Below are the code and all the weights of a small trained network. Each question names an input and a class and asks about switching units off, where a switched-off unit gives its printed mean instead of its output.

import numpy as np


def w(rows, s, z=0):
    codes = np.array(rows[::2]) - 128.0
    scale = np.full(codes.shape[1], s)
    scale[-1] = z or s
    return codes * scale


def f(y):
    return y / 2 * (1 + np.tanh(0.7978845608 * (y + 0.044715 * y**3)))


def log_softmax(a):
    a = a - a.max(-1, keepdims=True)
    return a - np.log(np.exp(a).sum(-1, keepdims=True))


def net(x, mask):
    res = np.array(x, float).reshape(1, 7) / 4 @ E
    y = f(res @ A[0][:, :-1].T + A[0][:, -1])
    res = res + np.where(mask, y, B[0][:, -1]) @ B[0][:, :-1]
    return log_softmax(res[-1] @ U[:, :-1].T + U[:, -1])


A, B = {}, {}
E = w([
[232,64,200],'x0',
[128,125,129],'x1',
[203,254,106],'x2',
[127,130,127],'x3',
[126,127,125],'x4',
[123,128,125],'x5',
[71,192,239],'x6',
],0.0051)
A[0] = w([
[80,59,136,67],'n0',
[88,156,99,34],'n1',
[88,132,100,34],'n2',
[49,168,56,65],'n3',
[104,114,147,68],'n4',
[82,182,224,77],'n5',
[153,108,89,48],'n6',
[62,159,94,112],'n7',
[66,61,161,103],'n8',
[108,106,149,35],'n9',
[107,102,141,52],'n10',
[235,86,189,56],'n11',
[57,33,152,89],'n12',
[102,158,185,172],'n13',
[121,111,120,86],'n14',
[128,127,115,190],'n15',
[82,132,126,50],'n16',
[83,190,245,47],'n17',
[78,153,205,100],'n18',
[57,161,84,45],'n19',
[204,229,117,70],'n20',
[79,107,153,43],'n21',
[73,57,151,76],'n22',
[122,142,160,47],'n23',
[162,206,164,71],'n24',
[87,152,99,37],'n25',
[144,125,84,167],'n26',
[177,183,111,141],'n27',
[45,164,46,49],'n28',
[96,150,150,43],'n29',
[50,165,57,52],'n30',
[178,84,2,31],'n31',
[174,101,22,110],'n32',
[166,138,159,87],'n33',
[207,85,210,42],'n34',
[165,93,56,37],'n35',
[189,206,121,106],'n36',
[113,88,151,2],'n37',
[110,155,172,155],'n38',
[233,88,208,59],'n39',
[93,138,77,79],'n40',
[87,65,103,47],'n41',
[180,195,101,64],'n42',
[131,128,111,242],'n43',
[116,140,174,36],'n44',
],0.0099,0.0048)
B[0] = w([
[120,156,66,144],'n0',
[173,167,143,109],'n1',
[166,152,133,100],'n2',
[138,177,194,187],'n3',
[149,130,107,100],'n4',
[194,38,137,178],'n5',
[188,112,125,112],'n6',
[115,152,177,172],'n7',
[92,155,50,172],'n8',
[169,142,100,91],'n9',
[152,141,102,97],'n10',
[143,188,203,194],'n11',
[76,183,34,196],'n12',
[118,76,135,187],'n13',
[150,128,114,106],'n14',
[95,115,137,189],'n15',
[161,142,132,102],'n16',
[222,12,114,184],'n17',
[154,70,116,160],'n18',
[147,178,171,144],'n19',
[90,176,23,224],'n20',
[153,131,100,106],'n21',
[116,160,51,156],'n22',
[175,125,119,93],'n23',
[132,127,68,162],'n24',
[169,166,141,109],'n25',
[114,97,129,192],'n26',
[85,140,80,203],'n27',
[150,176,197,186],'n28',
[178,122,132,99],'n29',
[152,175,191,176],'n30',
[229,5,112,212],'n31',
[176,29,124,235],'n32',
[146,146,134,120],'n33',
[148,199,187,166],'n34',
[204,76,129,145],'n35',
[90,160,58,207],'n36',
[205,152,86,93],'n37',
[124,90,132,163],'n38',
[139,196,210,199],'n39',
[153,132,151,133],'n40',
[136,122,76,131],'n41',
[122,142,56,168],'n42',
[59,110,142,254],'n43',
[189,119,113,96],'n44',
],0.027,0.0033)
U = w([
[239,46,165,159],'0',
[163,194,68,29],'1',
[206,210,253,57],'2',
[127,103,182,252],'3',
],0.0053,0.0041)

Each question gives the input, the list of numbers given to net, and the class t.
The units are the neurons (one row each of A and B). Each row of codes is followed by its name. A weight is (code - 128) times the scale printed after its matrix; where a second scale follows, it is the last column's (A, B and U).
mask holds one flag per neuron, in row order. A switched-off neuron (its flag False) gives its mean, the last column of its row in B, instead of its output. The means were averaged over made-up inputs and are rounded, as every weight is.
A unit's drop is (log p(t) with every unit on - log p(t) with that unit switched off) / (log p(t) with every unit on - log p(t) with every unit switched off).
The circuit of an input: a set's keep is (log p(t) with only the set's units on - log p(t) with every unit switched off) / (log p(t) with every unit on - log p(t) with every unit switched off). Starting from the 12 units with the biggest drops (on a tie, the unit counted first), units are removed one at a time, each time the one whose removal leaves the highest keep (on an exact tie, the one counted first), for as long as the keep stays at least 0.8.
circuit, biggest first: the units of the circuit, biggest drop first
unit that matters most: the unit with the biggest drop
k most important neurons: the k neurons with the biggest drops, biggest first
drop when u is switched off: that unit's drop, to one decimal
input [-4,-1,5,0,-2,8,6], class 0: 2 most important neurons	n17; n5
input [8,1,6,-8,5,-1,6], class 2: unit that matters most	n39
input [8,-6,-6,-2,0,5,3], class 2: circuit, biggest first	n39; n34
input [-1,8,7,-5,2,-1,4], class 1: 2 most important neurons	n20; n36
input [3,-7,-7,-5,3,2,5], class 1: circuit, biggest first	n12; n8
input [-8,-1,1,1,3,-6,-8], class 0: 2 most important neurons	n31; n32
input [0,-4,-4,4,-7,-7,6], class 0: circuit, biggest first	n17; n5
input [-7,4,7,0,-1,3,-7], class 0: 4 most important neurons	n31; n32; n35; n12
input [4,-6,-5,5,4,6,6], class 0: 4 most important neurons	n17; n5; n18; n20
input [3,4,-6,1,-3,2,7], class 0: 3 most important neurons	n17; n5; n18
input [-5,0,5,-5,6,-3,-7], class 0: 2 most important neurons	n31; n32
input [4,3,7,0,4,-2,3], class 1: drop when n20 is switched off	0.2
input [-7,-7,2,-5,-1,-4,8], class 0: drop when n5 is switched off	0.1
input [6,6,-1,6,4,-6,8], class 0: drop when n5 is switched off	0.1
input [0,4,-7,-4,-4,-4,-3], class 1: most important neuron	n12
